Here is a tiny trained network, its code and every weight. The questions are about switching its units off for an input and a class, where a switched-off unit gives its printed mean instead of its output.

import numpy as np


def w(rows, s, z=0):
    codes = np.array(rows[::2]) - 128.0
    scale = np.full(codes.shape[1], s)
    scale[-1] = z or s
    return codes * scale


def norm(h):
    return h / np.sqrt((h * h).mean(-1, keepdims=True) + 1e-5)


def f(y):
    return y / 2 * (1 + np.tanh(0.7978845608 * (y + 0.044715 * y**3)))


def log_softmax(a):
    a = a - a.max(-1, keepdims=True)
    return a - np.log(np.exp(a).sum(-1, keepdims=True))


def net(x, mask):
    res = np.array(x, float).reshape(1, 8) / 4 @ E
    u = 0
    for l in range(4):
        y = f(norm(res) @ A[l][:, :-1].T + A[l][:, -1])
        res = res + np.where(mask[u : u + 4], y, B[l][:, -1]) @ B[l][:, :-1]
        u += 4
    return log_softmax(norm(res)[-1] @ U[:, :-1].T + U[:, -1])


A, B = {}, {}
E = w([
[123,135,121,129,128],'x0',
[158,42,47,197,232],'x1',
[134,137,127,125,134],'x2',
[129,125,132,128,127],'x3',
[131,124,134,126,129],'x4',
[123,134,116,130,123],'x5',
[199,211,198,251,83],'x6',
[123,136,109,130,119],'x7',
],0.017)
A[0] = w([
[106,82,98,37,161,255],'L0N0',
[123,153,90,105,136,62],'L0N1',
[131,74,77,199,192,156],'L0N2',
[90,98,108,2,134,74],'L0N3',
],0.039,0.0069)
B[0] = w([
[3,170,67,103,111,252],'L0N0',
[128,96,172,96,129,140],'L0N1',
[146,127,112,172,207,230],'L0N2',
[248,81,157,115,113,246],'L0N3',
],0.046,0.03)
A[1] = w([
[82,219,156,103,49,143],'L1N0',
[3,145,136,141,149,47],'L1N1',
[157,62,131,83,62,4],'L1N2',
[88,119,192,132,113,121],'L1N3',
],0.045,0.0044)
B[1] = w([
[146,194,161,155,2,244],'L1N0',
[138,120,142,32,157,192],'L1N1',
[151,28,161,108,148,251],'L1N2',
[102,160,168,155,60,159],'L1N3',
],0.032,0.019)
A[2] = w([
[126,117,112,102,163,2],'L2N0',
[2,235,69,150,145,119],'L2N1',
[138,160,180,76,224,110],'L2N2',
[171,154,133,206,129,129],'L2N3',
],0.036,0.0053)
B[2] = w([
[117,240,145,141,113,184],'L2N0',
[50,78,212,27,60,240],'L2N1',
[208,98,43,102,6,248],'L2N2',
[140,114,161,241,219,254],'L2N3',
],0.024,0.013)
A[3] = w([
[10,157,47,94,173,12],'L3N0',
[25,97,101,24,254,2],'L3N1',
[25,114,121,56,59,80],'L3N2',
[112,184,132,55,95,67],'L3N3',
],0.028,0.0046)
B[3] = w([
[40,122,57,117,59,214],'L3N0',
[47,254,115,102,97,251],'L3N1',
[189,97,170,180,223,237],'L3N2',
[142,82,152,123,199,187],'L3N3',
],0.037,0.018)
U = w([
[175,5,141,28,116,255],'0',
[31,145,22,61,177,167],'1',
[161,158,172,171,37,61],'2',
[162,119,65,224,229,105],'3',
],0.018,0.0026)

Each question gives the input, the list of numbers given to net, and the class t.
The units are the neurons (one row each of A and B). Each row of codes is followed by its name. A weight is (code - 128) times the scale printed after its matrix; where a second scale follows, it is the last column's (A, B and U).
mask holds one flag per neuron, layer by layer. A switched-off neuron (its flag False) gives its mean, the last column of its row in B, instead of its output. The means were averaged over made-up inputs and are rounded, as every weight is.
A unit's drop is (log p(t) with every unit on - log p(t) with that unit switched off) / (log p(t) with every unit on - log p(t) with every unit switched off).
The circuit of an input: a set's keep is (log p(t) with only the set's units on - log p(t) with every unit switched off) / (log p(t) with every unit on - log p(t) with every unit switched off). Starting from the 12 units with the biggest drops (on a tie, the unit counted first), units are removed one at a time, each time the one whose removal leaves the highest keep (on an exact tie, the one counted first), for as long as the keep stays at least 0.8.
units of the circuit, in order: the units of the circuit, biggest drop first
most important unit: the unit with the biggest drop
top k neurons: the k neurons with the biggest drops, biggest first
top k neurons in layer l: the k neurons of layer l with the biggest drops, biggest first
drop of u: that unit's drop, to one decimal
input [-8,-3,-8,-8,3,8,1,-1], class 2: most important unit	L0N3
input [-4,-2,-5,-5,7,-7,1,-4], class 2: units of the circuit, in order	L0N3; L0N2; L0N0
input [4,1,3,4,-2,-5,4,4], class 3: units of the circuit, in order	L0N0; L0N3
input [2,-1,8,5,8,-4,1,-6], class 2: units of the circuit, in order	L0N2; L0N3; L0N0
input [-7,-7,8,1,2,-2,-1,3], class 0: top 2 neurons in layer 0	L0N0; L0N2
input [-2,-6,2,5,-7,8,-1,-7], class 0: top 2 neurons	L0N0; L0N2
input [4,0,4,-4,-6,8,-6,3], class 0: top 2 neurons	L0N2; L0N3
input [-2,0,-8,-4,3,-6,2,2], class 2: units of the circuit, in order	L0N2; L0N3; L0N0
input [3,0,4,4,6,6,-1,-8], class 0: top 2 neurons	L0N2; L0N3
input [6,7,-5,4,-6,2,3,3], class 3: drop of L0N0	5.3
input [-2,4,-7,5,-6,2,8,-1], class 3: drop of L0N0	2.4
input [-7,3,5,-6,5,7,7,-2], class 3: drop of L0N0	1.8
